Each row has a name. Each question is about the rows just above it. Places in a row count from 1.

[ 98 134 113  93  99  81 162 144 170  93  93 137 129 159  99 178 157] -> zab
[120 122  78 158  80 100 135  87 160  81 141  99 167 109 107 151  80] -> kol
[154 152 154 118 161 108  84 106  78 128 175 156 143 101 111 111 117] -> bodod
[165 102 106  98 126 122 128 112 144  92 146 151 168  95 178  96  88] -> Gotuf
[114 153 150 111 120 124 117 164  92 129 141 115  80 107 132 127 157] -> tisu
[ 77 148 116 115  86  87 138  80  88 167 147  92 110 152  94 103 160] -> Fuf
[156  78  86 102 172 138 173 108  99 151 176  87 114  81  87 109 148] -> dip
Where does [157  78  86 102 172 138 173 108  99 151 176  87 114  81  87 109 148] differ from dip, and what was there?  1, [156]
One entry of dip was changed: [156  78  86 102 172 138 174 108  99 151 176  87 114  81  87 109 148]. Where, and from what?  7, [173]
One entry of kol was changed: [120 122  78 158  80 100 135  87 160  81 141  99 167 109 107 152  80]. Where, and from what?  16, [151]
Changed bodod: [154 152 154 118 161 108  84 106  79 128 175 156 143 101 111 111 117]. Place and old value:  9, [78]
Where does [120 122  78 158  80 100 135  87 160  81 141  99 167 109 107 151  81] differ from kol, and what was there?  17, [80]
One entry of tisu was changed: [114 153 150 112 120 124 117 164  92 129 141 115  80 107 132 127 157]. Where, and from what?  4, [111]
Where does [120 122  78 158  80 100 135  87 160  81 141  99 167 110 107 151  80] differ from kol, and what was there?  14, [109]

[119 125 125 133 106 127] -> vefav
[119 125 125 133 129 127] -> lagim
[119 125 125 133 141 128] -> vozu
[126 129 128 130 128 129] -> fen
Where does [119 124 125 133 141 128] differ from vozu, and what was there?  2, [125]
Where does [119 126 125 133 129 127] differ from lagim, and what was there?  2, [125]
Where does [120 125 125 133 106 127] differ from vefav, and what was there?  1, [119]
Changed lagim: [119 125 125 133 130 127]. Place and old value:  5, [129]
Changed fen: [126 129 128 130 128 128]. Place and old value:  6, [129]
Where does [126 128 128 130 128 129] differ from fen, and what was there?  2, [129]
Changed vefav: [119 125 125 132 106 127]. Place and old value:  4, [133]

[115 128 132 137 140 138 137 113 143] = mas
[132 140 107 143  93 150 150 131 120] = givur
[143 148 119 112 118 122 122 105 154] = leza
[129 117 124  89 140 100 135 119 153] = punu
[134 143 109 145 119 116 124 110 140] = kibe
[ 88 100 133 165 105 108 107 112 103] = tega
[109 109 147 131 147 135 138 122 132] = Teru
[123 141 117 161 118 148 114 126 114] = gunu
[147 143 117 102 131 113 104 132 121] = poda
Changed tega: [ 88 100 133 164 105 108 107 112 103]. Place and old value:  4, [165]
One entry of punu was changed: [129 117 124  90 140 100 135 119 153]. Where, and from what?  4, [89]
Changed poda: [147 143 117 102 131 113 104 131 121]. Place and old value:  8, [132]
One entry of mas was changed: [115 127 132 137 140 138 137 113 143]. Where, and from what?  2, [128]
Changed poda: [147 143 118 102 131 113 104 132 121]. Place and old value:  3, [117]
Changed tega: [ 89 100 133 165 105 108 107 112 103]. Place and old value:  1, [88]
One entry of givur was changed: [132 140 107 143  94 150 150 131 120]. Where, and from what?  5, [93]

[141 119 132 131 119 137 117 132 121 126 121 117 124 136 136 128 137 136
 122 123 131 136 118 134 141 136 135 135 137 122 128 134 125 138 132 115
 136 133 120 127 133 136] = lik
[131 150 131 138 113 128 151 124 113 142 113 126 111 146 142 102 129 130
 115 111 118 117 130 120 127 132 124 141 125 118 163 140 166 120 152 131
 135 122 123 161 121 135] = Tupok
[137 114 124 129 114 135 114 130 116 118 120 115 120 139 143 123 125 141
 123 117 121 134 117 121 167 164 139 147 147 103 142 169 126 124 163 104
 163 160 104 125 153 163] = rimep
[137 114 124 129 114 135 114 130 116 118 120 115 120 139 143 123 125 141
 123 117 121 134 117 121 145 144 126 133 131 117 132 148 123 119 141 112
 143 140 115 120 136 144] = Bas
[120 125 115 118 128 119 122 120 128 106 137 132 127 129 133 133 112 129
 126 134 114 122 134 114 131 132 113 116 117 134 121 138 117 110 124 120
 129 126 130 110 122 131] = vono
[134 112 115 103 111 140 112 148 108 130 123 119 144 134 127 129 135 121
 121 128 135 135 116 115 131 116 151 114 151 114 118 117 114 146 125 131
 114 133 134 129 131 112] = Konu
[134 109 116 106 109 142 111 149 107 132 119 117 143 133 127 125 133 123
 123 122 134 136 113 113 131 120 150 117 150 110 120 122 115 140 131 133
 118 137 130 130 135 116] = kare
One entry of lik was changed: [142 119 132 131 119 137 117 132 121 126 121 117 124 136 136 128 137 136
 122 123 131 136 118 134 141 136 135 135 137 122 128 134 125 138 132 115
 136 133 120 127 133 136]. Where, and from what?  1, [141]
Changed lik: [141 119 132 131 119 137 117 132 121 126 121 117 123 136 136 128 137 136
 122 123 131 136 118 134 141 136 135 135 137 122 128 134 125 138 132 115
 136 133 120 127 133 136]. Place and old value:  13, [124]
One entry of rimep was changed: [137 114 124 129 114 135 114 130 116 118 120 115 120 139 143 123 125 141
 123 116 121 134 117 121 167 164 139 147 147 103 142 169 126 124 163 104
 163 160 104 125 153 163]. Where, and from what?  20, [117]
Where does [137 114 124 129 114 135 114 130 116 118 120 115 120 139 143 123 125 141
 123 118 121 134 117 121 145 144 126 133 131 117 132 148 123 119 141 112
 143 140 115 120 136 144] differ from Bas, and what was there?  20, [117]
Changed Tupok: [131 150 131 138 113 128 151 124 113 142 113 126 111 146 142 102 129 130
 115 111 118 117 131 120 127 132 124 141 125 118 163 140 166 120 152 131
 135 122 123 161 121 135]. Place and old value:  23, [130]
Where does [120 125 115 118 128 119 122 120 128 106 137 132 127 128 133 133 112 129
 126 134 114 122 134 114 131 132 113 116 117 134 121 138 117 110 124 120
 129 126 130 110 122 131] differ from vono, and what was there?  14, [129]

[145 117 113 133 126 160 111 129 124 144 136 108 136 131 123 121 118] -> mavu
[136 128 129 124 129 113 114 121 120 119 150 104 146 148 116 132 119] -> farab
[102 114  90 138 121 132 148 120 115 128 122  95 131 113 155 141 106] -> miz
[138 131 131 123 134 103 129 125 163 129 126 124 122 123 115 128 112] -> redoz
[152 142 120 145 131 112  86 122 124 128 140 127 133 136 131 138 100] -> bufi
[101 127 111 127 126 117 135 115 127 127 136 141 141 138 128 104  77] -> gapat
Where does [102 114  90 138 121 132 148 120 115 128 122  95 130 113 155 141 106] differ from miz, and what was there?  13, [131]
One entry of farab was changed: [136 128 129 124 129 113 114 121 120 119 150 105 146 148 116 132 119]. Where, and from what?  12, [104]
Where does [102 114  90 138 121 132 148 120 115 128 122  95 131 114 155 141 106] differ from miz, and what was there?  14, [113]
One entry of miz was changed: [102 114  90 138 121 132 148 120 115 128 122  95 131 113 155 141 107]. Where, and from what?  17, [106]
Changed gapat: [101 127 111 127 126 116 135 115 127 127 136 141 141 138 128 104  77]. Place and old value:  6, [117]
Changed bufi: [152 142 120 145 130 112  86 122 124 128 140 127 133 136 131 138 100]. Place and old value:  5, [131]
Where does [101 127 110 127 126 117 135 115 127 127 136 141 141 138 128 104  77] differ from gapat, and what was there?  3, [111]

[116 136 141 145 156 138 121]  Tage
[109 162 110 155 120 163 127]  Futu
[109 162 110 155 166 163 127]  Dav
One entry of Futu was changed: [109 162 109 155 120 163 127]. Where, and from what?  3, [110]
Where does [109 162 110 155 121 163 127] differ from Futu, and what was there?  5, [120]
Changed Futu: [109 161 110 155 120 163 127]. Place and old value:  2, [162]
One entry of Dav was changed: [110 162 110 155 166 163 127]. Where, and from what?  1, [109]
One entry of Tage was changed: [117 136 141 145 156 138 121]. Where, and from what?  1, [116]
Changed Futu: [109 162 110 154 120 163 127]. Place and old value:  4, [155]

[133 129 125 129 128 137 130 112 156 139 129 129 129 129 132 130 128 138
 129 129 128]  rofi
[127 128 128 130 128 129 128 129 134 127 128 129 128 128 129 127 128 127
 128 128 127]  Zez
[133 128 124 129 129 137 128 113 157 136 129 128 128 129 130 130 128 138
 128 128 126]  nukem
[133 128 125 126 128 138 128 113 164 130 129 128 129 128 127 130 128 137
 128 129 128]  pigi
[133 129 124 128 127 137 128 113 158 137 129 128 127 128 131 129 128 137
 128 130 128]  Gufa
[132 128 124 126 128 138 127 115 166 129 128 129 119 129 126 130 128 136
 128 129 128]  duse
[132 129 124 128 128 138 128 113 160 135 129 129 128 128 128 130 128 136
 128 128 128]  nemim
[127 128 128 129 128 131 128 129 133 129 128 129 129 128 128 128 128 129
 128 128 128]  feza
[133 128 124 127 128 138 128 114 161 131 128 127 129 128 129 130 128 139
 127 129 128]  ras
[128 128 129 129 128 131 129 128 133 128 128 128 127 128 127 127 128 128
 129 128 128]  Nomop
Changed nukem: [133 128 124 129 129 137 128 113 157 136 129 128 128 128 130 130 128 138
 128 128 126]. Place and old value:  14, [129]
Where does [132 128 124 126 128 138 127 115 166 129 128 129 119 129 126 130 128 135
 128 129 128] differ from duse, and what was there?  18, [136]
One entry of Nomop was changed: [128 128 129 129 128 131 129 128 133 128 128 128 127 128 127 127 129 128
 129 128 128]. Where, and from what?  17, [128]
Where does [133 127 124 129 129 137 128 113 157 136 129 128 128 129 130 130 128 138
 128 128 126] differ from nukem, and what was there?  2, [128]
Changed Nomop: [128 128 129 129 128 131 129 128 133 128 128 128 126 128 127 127 128 128
 129 128 128]. Place and old value:  13, [127]
Where does [133 128 124 129 129 137 128 113 157 135 129 128 128 129 130 130 128 138
 128 128 126] differ from nukem, and what was there?  10, [136]

[128 127 134 129 129 129 127 128 129 130 129 133 128 133 130 131 134 129
 128 129 130 128 132 133 128]  vuki
[129 127 129 128 128 128 129 128 128 128 130 130 128 127 131 133 132 143
 129 128 134 129 129 145 129]  lubom
[128 128 130 128 128 129 130 128 130 128 128 131 131 127 130 132 133 132
 128 129 133 128 131 137 128]  mugud
[129 129 134 131 128 129 126 128 128 142 128 131 131 133 128 128 133 128
 129 129 131 131 132 129 128]  vav
[128 126 129 128 128 128 127 129 129 128 128 131 129 129 129 131 136 129
 128 128 130 129 130 138 128]  Ramod
[129 129 132 128 128 128 129 128 132 128 129 127 132 129 131 133 130 172
 128 128 133 128 130 144 128]  Felo
[128 127 137 132 128 130 127 128 129 132 128 137 128 128 128 133 134 127
 129 128 132 130 132 133 129]  vevon
One entry of Felo was changed: [129 129 132 128 128 128 129 128 132 128 129 127 132 129 131 132 130 172
 128 128 133 128 130 144 128]. Where, and from what?  16, [133]
One entry of vav was changed: [130 129 134 131 128 129 126 128 128 142 128 131 131 133 128 128 133 128
 129 129 131 131 132 129 128]. Where, and from what?  1, [129]
One entry of vav was changed: [129 129 134 131 128 129 126 129 128 142 128 131 131 133 128 128 133 128
 129 129 131 131 132 129 128]. Where, and from what?  8, [128]
Where does [129 129 134 131 128 129 126 128 128 142 128 131 131 133 128 128 133 128
 129 129 131 131 132 130 128] differ from vav, and what was there?  24, [129]
Changed mugud: [128 127 130 128 128 129 130 128 130 128 128 131 131 127 130 132 133 132
 128 129 133 128 131 137 128]. Place and old value:  2, [128]

[129 122 139 125 111] = Noz
[129 122 139 125 131] = Kuru
[117 140 160 122 130] = nimu
[133  81  84 137 141] = givap
Where does [134  81  84 137 141] differ from givap, and what was there?  1, [133]
Changed nimu: [117 140 161 122 130]. Place and old value:  3, [160]
One entry of givap was changed: [133  80  84 137 141]. Where, and from what?  2, [81]
One entry of givap was changed: [133  82  84 137 141]. Where, and from what?  2, [81]
Changed Noz: [129 123 139 125 111]. Place and old value:  2, [122]
Where does [129 122 139 125 110] differ from Noz, and what was there?  5, [111]
One entry of Noz was changed: [129 122 138 125 111]. Where, and from what?  3, [139]

[134 156 120 142 138 115 119 132 135 116 133 126 139 128 105 128 145 122
 103 135 131 144 142 143 142 103 141 139 150 124 137 128 107 154 139 128
 110 128 101 124 136 120 105 120 127 140 119 138 132 132 113 114 150 125
 138 128 133 106 119 104 123] : vuri
[134 156 120 142 138 115 119 132 135 116 133 126 139 128 105 128 145 122
 103 135 131 144 142 143 142 103 141 139 150 124 137 128 107 154 139 128
 110 128 101 128 123 129 112 139 118 121 142 149 114 138 133 135 122 132
 139 142 122 121 145 131 117] : bup
[121 139 141 127 120  89 117 137 126 147 134 140 107 138 138 137 113 124
 116 131 138 135 137 123 117 147 114 129 125 129 150 114 114 121 103 119
 128 125 134 127 118 135 105 132 144 121 128  94 140 105 119 113 123 133
 133 128 113 125 136 111 147] : lurar
[129 127 136 122 124 125 107 130 104 126 142 117 124 138 124 140 152 140
 140 127 125 124 126 129 146 109 141 121 144 138 147 105 107 155 130 119
 132 121 120 119 109 146 123 147 131 113 145 119 127 117 142 137 104 139
 134 141 107 144 139 150 138] : Lidam
[119 141 131 144 114 103 104 135 130 136 138 118 114 117 108 146 126 124
 114 126 126 120 138 142 143 109 131 128 125 125 143 125 129 135 127 129
  98 140 115 131 126 129 115 149 115 119 125 141 106 144 133 145 111 131
 130 144 109 119 150 141 115] : vedub
[102 119 121 144 100 114 119 142 151 140 132 119 112 115 122 145 123 117
 109 134 148 112 137 114 136 115 141 146 117 118 117 124 136 117 115 143
 104 137 126 120 126 113 118 130 105 132 119 140 130 149 115 144 139 135
 134 128 121 107 124 122 108] : Nemad
Where does [102 119 121 144 100 114 119 142 151 140 132 119 112 115 122 145 123 117
 109 134 148 112 137 114 136 115 141 146 117 118 117 124 136 117 115 143
 104 137 126 120 126 113 119 130 105 132 119 140 130 149 115 144 139 135
 134 128 121 107 124 122 108] differ from Nemad, and what was there?  43, [118]
Where does [134 156 120 142 138 116 119 132 135 116 133 126 139 128 105 128 145 122
 103 135 131 144 142 143 142 103 141 139 150 124 137 128 107 154 139 128
 110 128 101 124 136 120 105 120 127 140 119 138 132 132 113 114 150 125
 138 128 133 106 119 104 123] differ from vuri, and what was there?  6, [115]
Where does [102 119 121 144 100 114 119 142 151 140 132 119 112 115 122 145 123 117
 109 134 148 112 137 114 136 115 141 146 117 118 117 124 136 117 115 143
 104 137 126 120 126 113 118 130 105 132 119 140 129 149 115 144 139 135
 134 128 121 107 124 122 108] differ from Nemad, and what was there?  49, [130]
Changed vuri: [134 156 120 142 138 115 119 132 135 116 133 126 139 128 105 128 145 122
 103 135 131 144 142 143 142 103 141 139 150 124 137 128 107 154 139 128
 110 128 101 124 136 120 105 120 127 140 119 138 132 132 113 114 150 125
 138 128 133 106 120 104 123]. Place and old value:  59, [119]

[125 135 125  97 162 126 148 145 151 139] : Pupon
[124 132 124  81 175 130 148 145 159 151] : pib
[137 115 129 114 132 121 120 115 119 143] : zila
Changed Pupon: [125 135 125  97 161 126 148 145 151 139]. Place and old value:  5, [162]
One entry of Pupon was changed: [125 135 125  96 162 126 148 145 151 139]. Where, and from what?  4, [97]
Changed pib: [125 132 124  81 175 130 148 145 159 151]. Place and old value:  1, [124]

[130 146 105 113 149 111 130]  dilo
[134 143 100  94  91 101 133]  mamu
[126 110 116 104  95 107 121]  tuku
[118 103 127 116  88 120 116]  rupe
[122  92 140 131 147 124 107]  voda
[ 88 111 141 159 106 163 115]  lefu
[112 118 125 137 154 132 117]  Zaz
[135  97 135 108 105 108 113]  mulo
[130 108 119 103 106 104 116]  betot
[ 95  96 147 151 100 153 107]  mefi
[ 97  93 150 150  98 152 106]  nof
Where does [130 146 105 113 150 111 130] differ from dilo, and what was there?  5, [149]
Changed betot: [129 108 119 103 106 104 116]. Place and old value:  1, [130]
Where does [130 146 106 113 149 111 130] differ from dilo, and what was there?  3, [105]

[105 136  86 109] : zira
[151 122  86 149] : vuv
[144 137  86 160] : bemib
One entry of bemib was changed: [144 137  87 160]. Where, and from what?  3, [86]
Changed zira: [105 136  86 108]. Place and old value:  4, [109]
Changed vuv: [152 122  86 149]. Place and old value:  1, [151]
One entry of zira was changed: [104 136  86 109]. Where, and from what?  1, [105]
One entry of vuv was changed: [150 122  86 149]. Where, and from what?  1, [151]
One entry of bemib was changed: [144 136  86 160]. Where, and from what?  2, [137]

[ 83 175 106  80  81 135 138 102 170 152 166 156 151 122  84  94 137  90
 118 125 137 175 146 109 156 110 111  97 153 151 137  91 123 149  91 140
 158 148 169 152 145 133 145 160 104 120 103 170 172 100] = dode
[139 137 158 163 131 141  84 126 154 151 118 135 115 153 129 142 152 143
 126 137 164 103 115 106 104 139 137 144  86  93 111 151 108 133 160  88
 137 168 137 154 124 121 140 101 121  86  83 146 125  92] = kar
[130 159 149 151  83 109 116 157 161 167  98 151 168 110 120 140 155 141
 163  90 158 123 124 162 125 109 120  95  96 101  91  99 114 164 116 170
  98 154 119  87 131  84 125 105 129 168  83 167 136  97] = dis
[139 137 158 163 131 141  84 126 154 151 118 135 115 153 129 142 152 143
 126 137 164 103 115 106 104 139 137 144  86  93 111 151 108 133 160  88
 144 104  99 119  89 132 159  91  94 157 138  81 132 170] = Lesus
[ 97 170 132  81 140 149 103  99 105 117  97  84 112 170 111 132 145  89
 173 101 128 143  91  91  98 175 164 118 140 143 115  91 136 141 165  87
 167 131 111  92 116 109 114 172 120 113 166  89 134 143] = geset
[ 81 164 127 166 151 159 116 112 107 113  94 148  83 146 146 154 107 168
 152 116 132 123  81 119 147 123  83 160 166  88 121  93 135  86  94 129
 106 147  96  81 123  93  93 125 112 122  82  83 126 164] = Dani
One entry of Dani was changed: [ 81 164 127 166 151 159 116 112 107 113  94 148  83 146 146 154 107 168
 152 116 132 123  81 119 147 123  83 160 166  88 121  93 135  86  94 129
 107 147  96  81 123  93  93 125 112 122  82  83 126 164]. Where, and from what?  37, [106]
One entry of geset was changed: [ 97 170 132  81 140 149 103  99 105 117  97  84 112 170 111 132 145  89
 173 101 128 143  91  91  98 175 164 118 139 143 115  91 136 141 165  87
 167 131 111  92 116 109 114 172 120 113 166  89 134 143]. Where, and from what?  29, [140]
One entry of dis was changed: [130 159 149 151  83 109 116 157 161 167  98 151 168 110 120 140 155 141
 163  90 159 123 124 162 125 109 120  95  96 101  91  99 114 164 116 170
  98 154 119  87 131  84 125 105 129 168  83 167 136  97]. Where, and from what?  21, [158]
Changed Lesus: [139 137 158 163 131 141  84 126 154 151 118 135 115 153 129 142 152 143
 126 137 164 103 115 106 104 139 137 144  86  93 111 151 109 133 160  88
 144 104  99 119  89 132 159  91  94 157 138  81 132 170]. Place and old value:  33, [108]
Where does [ 83 175 106  80  81 135 138 102 170 152 166 156 151 122  84  94 137  90
 118 125 137 175 146 108 156 110 111  97 153 151 137  91 123 149  91 140
 158 148 169 152 145 133 145 160 104 120 103 170 172 100] differ from dode, and what was there?  24, [109]
Where does [ 97 170 132  81 140 149 103  99 105 117  97  84 112 170 111 132 145  89
 173 101 128 143  91  91  98 175 164 118 140 143 115  91 136 141 165  87
 167 131 111  92 116 109 114 172 119 113 166  89 134 143] differ from geset, and what was there?  45, [120]

